Here is a tiny trained network, its code and every weight. The questions are about switching its units off for an input and a target symbol, where a switched-off unit gives its printed mean instead of its output.

import numpy as np


def w(rows, s, z=0):
    codes = np.array(rows[::2]) - 128.0
    scale = np.full(codes.shape[1], s)
    scale[-1] = z or s
    return codes * scale


def norm(h):
    return h / np.sqrt((h * h).mean(-1, keepdims=True) + 1e-5)


def f(y):
    return y / 2 * (1 + np.tanh(0.7978845608 * (y + 0.044715 * y**3)))


def softmax(a):
    e = np.exp(a - a.max(-1, keepdims=True))
    return e / e.sum(-1, keepdims=True)


def log_softmax(a):
    a = a - a.max(-1, keepdims=True)
    return a - np.log(np.exp(a).sum(-1, keepdims=True))


def net(x, mask):
    ids = ['Ξαδησω'.index(c) for c in x.split()]
    T = len(ids)
    res = E[ids] + P[:T]
    q, k, v = (norm(res) @ M[0].T for M in (Q, K, V))
    z = softmax(np.where(np.tri(T) > 0, q @ k.T / 4**0.5, -1e9)) @ v
    res = res + np.where(mask[0], z, O[0][:, -1]) @ O[0][:, :-1]
    y = f(norm(res) @ A[0][:, :-1].T + A[0][:, -1])
    res = res + np.where(mask[1:17], y, B[0][:, -1]) @ B[0][:, :-1]
    return log_softmax(norm(res)[-1] @ U[:, :-1].T + U[:, -1])


Q, K, V, O, A, B = {}, {}, {}, {}, {}, {}
E = w([
[138,139,153,32,175],'Ξ',
[136,143,148,31,155],'α',
[155,146,76,159,59],'δ',
[160,85,167,195,150],'η',
[199,135,139,133,156],'σ',
[1,75,76,126,142],'ω',
],0.021)
P = w([
[42,164,4,255,243],'0',
[75,69,79,192,141],'1',
[95,69,108,155,122],'2',
[112,72,118,135,106],'3',
[126,74,117,116,96],'4',
[131,72,123,105,87],'5',
[144,71,119,91,81],'6',
[148,66,120,86,78],'7',
[155,60,122,75,73],'8',
],0.0098)
Q[0] = w([
[106,48,110,180,145],'h1',
[120,80,145,113,169],'h1',
[135,3,131,57,82],'h1',
[91,152,216,183,84],'h1',
],0.0079)
K[0] = w([
[38,173,186,201,128],'h1',
[112,197,144,123,117],'h1',
[116,194,100,136,2],'h1',
[69,74,153,70,88],'h1',
],0.0082)
V[0] = w([
[160,164,136,143,75],'h1',
[215,124,45,74,108],'h1',
[208,122,119,180,181],'h1',
[163,96,253,48,255],'h1',
],0.0083)
O[0] = w([
[122,164,238,174,132,47],'h1',
[90,125,169,161,12,222],'h1',
[2,112,159,130,110,251],'h1',
[40,68,69,225,175,113],'h1',
],0.0072,0.0032)
A[0] = w([
[156,124,78,149,116,230],'n1',
[102,143,77,103,213,156],'n2',
[156,128,224,99,131,17],'n3',
[61,158,118,103,85,4],'n4',
[88,92,106,139,114,140],'n5',
[127,125,104,56,118,71],'n6',
[110,124,88,254,124,183],'n7',
[132,136,148,90,124,148],'n8',
[138,105,110,88,96,8],'n9',
[136,161,191,61,95,179],'n10',
[83,80,94,142,158,3],'n11',
[135,100,102,128,206,217],'n12',
[121,155,35,109,120,56],'n13',
[167,188,69,166,207,68],'n14',
[101,198,132,101,151,205],'n15',
[100,64,111,137,130,2],'n16',
],0.019,0.0036)
B[0] = w([
[89,144,142,117,126,183],'n1',
[86,86,101,150,150,248],'n2',
[93,136,195,93,112,189],'n3',
[103,123,117,153,179,169],'n4',
[166,125,123,124,126,230],'n5',
[169,160,155,148,122,214],'n6',
[92,109,133,94,156,253],'n7',
[164,105,84,121,132,169],'n8',
[170,120,180,118,121,167],'n9',
[126,87,60,164,105,238],'n10',
[153,150,116,130,85,254],'n11',
[117,162,91,205,139,252],'n12',
[154,151,211,81,162,177],'n13',
[105,50,144,102,250,163],'n14',
[94,110,107,52,155,156],'n15',
[194,153,161,126,116,224],'n16',
],0.014,0.0085)
U = w([
[78,33,78,128,195,254],'Ξ',
[166,150,77,188,92,193],'α',
[249,125,193,130,122,86],'δ',
[100,203,97,37,133,119],'η',
[29,55,137,97,69,47],'σ',
[111,138,188,87,155,89],'ω',
],0.012,0.0035)

Each question gives the input, a string of symbols that net reads in full, and the target symbol t.
The units are the heads (4 rows each of Q, K, V and O) and the neurons (one row each of A and B). Each row of codes is followed by its name. A weight is (code - 128) times the scale printed after its matrix; where a second scale follows, it is the last column's (O, A, B and U).
mask holds one flag per unit, heads first, then neurons. A switched-off unit (its flag False) gives its mean, the last column of its rows in O or B, instead of its output. The means were averaged over made-up inputs and are rounded, as every weight is.
A unit's drop is (log p(t) with every unit on - log p(t) with that unit switched off) / (log p(t) with every unit on - log p(t) with every unit switched off).
The circuit of an input: a set's keep is (log p(t) with only the set's units on - log p(t) with every unit switched off) / (log p(t) with every unit on - log p(t) with every unit switched off). Starting from the 12 units with the biggest drops (on a tie, the unit counted first), units are removed one at a time, each time the one whose removal leaves the highest keep (on an exact tie, the one counted first), for as long as the keep stays at least 0.8.
circuit, biggest first: the units of the circuit, biggest drop first
most important unit: the unit with the biggest drop
k most important neurons: the k neurons with the biggest drops, biggest first
input σ η α α δ α α σ Ξ, target σ: circuit, biggest first => (n10; n3; h1)
input η Ξ α ω Ξ η σ α σ, target α: circuit, biggest first => (n13; n14)
input ω σ σ η η, target α: 4 most important neurons => (n12; n14; n2; n13)
input η σ δ, target σ: most important unit => n16
input α σ δ σ η Ξ, target σ: circuit, biggest first => (n10; h1; n3)
input ω σ δ σ σ α, target σ: circuit, biggest first => (n10; h1; n3)
input η ω Ξ η α α, target α: circuit, biggest first => (h1; n12; n6)
input α α Ξ ω η α α σ, target Ξ: 3 most important neurons => (n7; n6; n1)
input η Ξ Ξ, target α: circuit, biggest first => (h1; n12; n7)
input σ δ σ, target σ: circuit, biggest first => (h1; n3; n10)
input δ σ α, target σ: circuit, biggest first => (h1; n10; n3)
input δ α α η, target ω: 3 most important neurons => (n10; n2; n7)
input ω α Ξ η ω ω, target δ: 3 most important neurons => (n13; n16; n10)
input σ ω σ σ σ ω, target α: most important unit => n11
input σ η Ξ η δ, target ω: 3 most important neurons => (n13; n10; n2)
input α δ σ α η σ α η, target σ: 3 most important neurons => (n16; n6; n3)
input ω ω σ Ξ σ, target α: 3 most important neurons => (n2; n14; n13)
input α α δ, target η: 2 most important neurons => (n2; n10)
input Ξ δ α η, target ω: 3 most important neurons => (n10; n2; n3)
input α δ δ α α, target δ: circuit, biggest first => (n6)
